Below are the code and all the weights of a small trained network. Each question names an input and a class and asks about switching units off, where a switched-off unit gives its printed mean instead of its output.

import numpy as np


def w(rows, s, z=0):
    codes = np.array(rows[::2]) - 128.0
    scale = np.full(codes.shape[1], s)
    scale[-1] = z or s
    return codes * scale


def f(y):
    return np.maximum(y, 0)


def log_softmax(a):
    a = a - a.max(-1, keepdims=True)
    return a - np.log(np.exp(a).sum(-1, keepdims=True))


def net(x, mask):
    res = np.array(x, float).reshape(1, 3) / 4 @ E
    y = f(res @ A[0][:, :-1].T + A[0][:, -1])
    res = res + np.where(mask, y, B[0][:, -1]) @ B[0][:, :-1]
    return log_softmax(res[-1] @ U[:, :-1].T + U[:, -1])


A, B = {}, {}
E = w([
[146,134,102],'x0',
[190,2,148],'x1',
[249,174,58],'x2',
],0.0085)
A[0] = w([
[71,95,167,144],'N1',
[168,153,116,249],'N2',
[204,131,132,101],'N3',
[64,149,136,191],'N4',
[99,221,175,100],'N5',
[205,164,95,116],'N6',
[124,167,152,113],'N7',
[153,8,168,137],'N8',
[93,196,112,92],'N9',
[171,129,109,254],'N10',
[169,163,182,107],'N11',
[75,27,206,158],'N12',
[126,131,196,140],'N13',
[94,154,195,164],'N14',
[142,58,74,103],'N15',
],0.013,0.0087)
B[0] = w([
[70,197,139,198],'N1',
[46,126,77,226],'N2',
[128,237,188,167],'N3',
[117,182,67,208],'N4',
[173,208,95,185],'N5',
[38,198,230,192],'N6',
[180,124,102,147],'N7',
[178,219,82,226],'N8',
[254,222,132,172],'N9',
[24,173,41,230],'N10',
[109,137,139,136],'N11',
[111,177,116,250],'N12',
[139,155,103,163],'N13',
[82,124,106,191],'N14',
[170,185,126,165],'N15',
],0.0083,0.011)
U = w([
[104,158,48,235],'0',
[241,209,78,168],'1',
[74,175,132,167],'2',
[69,76,10,212],'3',
[212,150,168,16],'4',
[163,57,111,31],'5',
[122,69,156,43],'6',
[129,81,134,2],'7',
],0.012,0.0048)

Each question gives the input, the list of numbers given to net, and the class t.
The units are the neurons (one row each of A and B). Each row of codes is followed by its name. A weight is (code - 128) times the scale printed after its matrix; where a second scale follows, it is the last column's (A, B and U).
mask holds one flag per neuron, in row order. A switched-off neuron (its flag False) gives its mean, the last column of its row in B, instead of its output. The means were averaged over made-up inputs and are rounded, as every weight is.
A unit's drop is (log p(t) with every unit on - log p(t) with that unit switched off) / (log p(t) with every unit on - log p(t) with every unit switched off).
The circuit of an input: a set's keep is (log p(t) with only the set's units on - log p(t) with every unit switched off) / (log p(t) with every unit on - log p(t) with every unit switched off). Starting from the 12 units with the biggest drops (on a tie, the unit counted first), units are removed one at a time, each time the one whose removal leaves the highest keep (on an exact tie, the one counted first), for as long as the keep stays at least 0.8.
circuit, biggest first: the units of the circuit, biggest drop first
most important unit: the unit with the biggest drop
k most important neurons: the k neurons with the biggest drops, biggest first
drop of u: that unit's drop, to one decimal
input [-3,-6,-6], class 1: circuit, biggest first -> (N9, N5)
input [2,-3,1], class 3: 2 most important neurons -> (N8, N3)
input [-7,-8,2], class 1: circuit, biggest first -> (N9)
input [1,4,7], class 2: 2 most important neurons -> (N6, N3)
input [-8,-5,-8], class 0: circuit, biggest first -> (N4, N6)
input [-1,-8,-5], class 1: circuit, biggest first -> (N9, N5)
input [3,-3,4], class 2: circuit, biggest first -> (N6, N8)
input [0,2,-2], class 3: 3 most important neurons -> (N6, N9, N3)
input [0,-2,-3], class 3: 3 most important neurons -> (N6, N8, N3)
input [-6,2,7], class 2: 2 most important neurons -> (N6, N3)
input [-3,-3,-1], class 3: circuit, biggest first -> (N8, N6, N3)
input [6,-7,8], class 2: 4 most important neurons -> (N6, N2, N8, N10)
input [0,6,-4], class 1: 2 most important neurons -> (N8, N2)
input [-3,-3,2], class 3: most important unit -> N8
input [-7,-8,-8], class 1: 2 most important neurons -> (N9, N5)
input [-4,7,-4], class 1: drop of N10 -> 0.1
input [4,8,-3], class 1: drop of N3 -> 0.0
input [-4,5,-1], class 1: drop of N2 -> 0.3
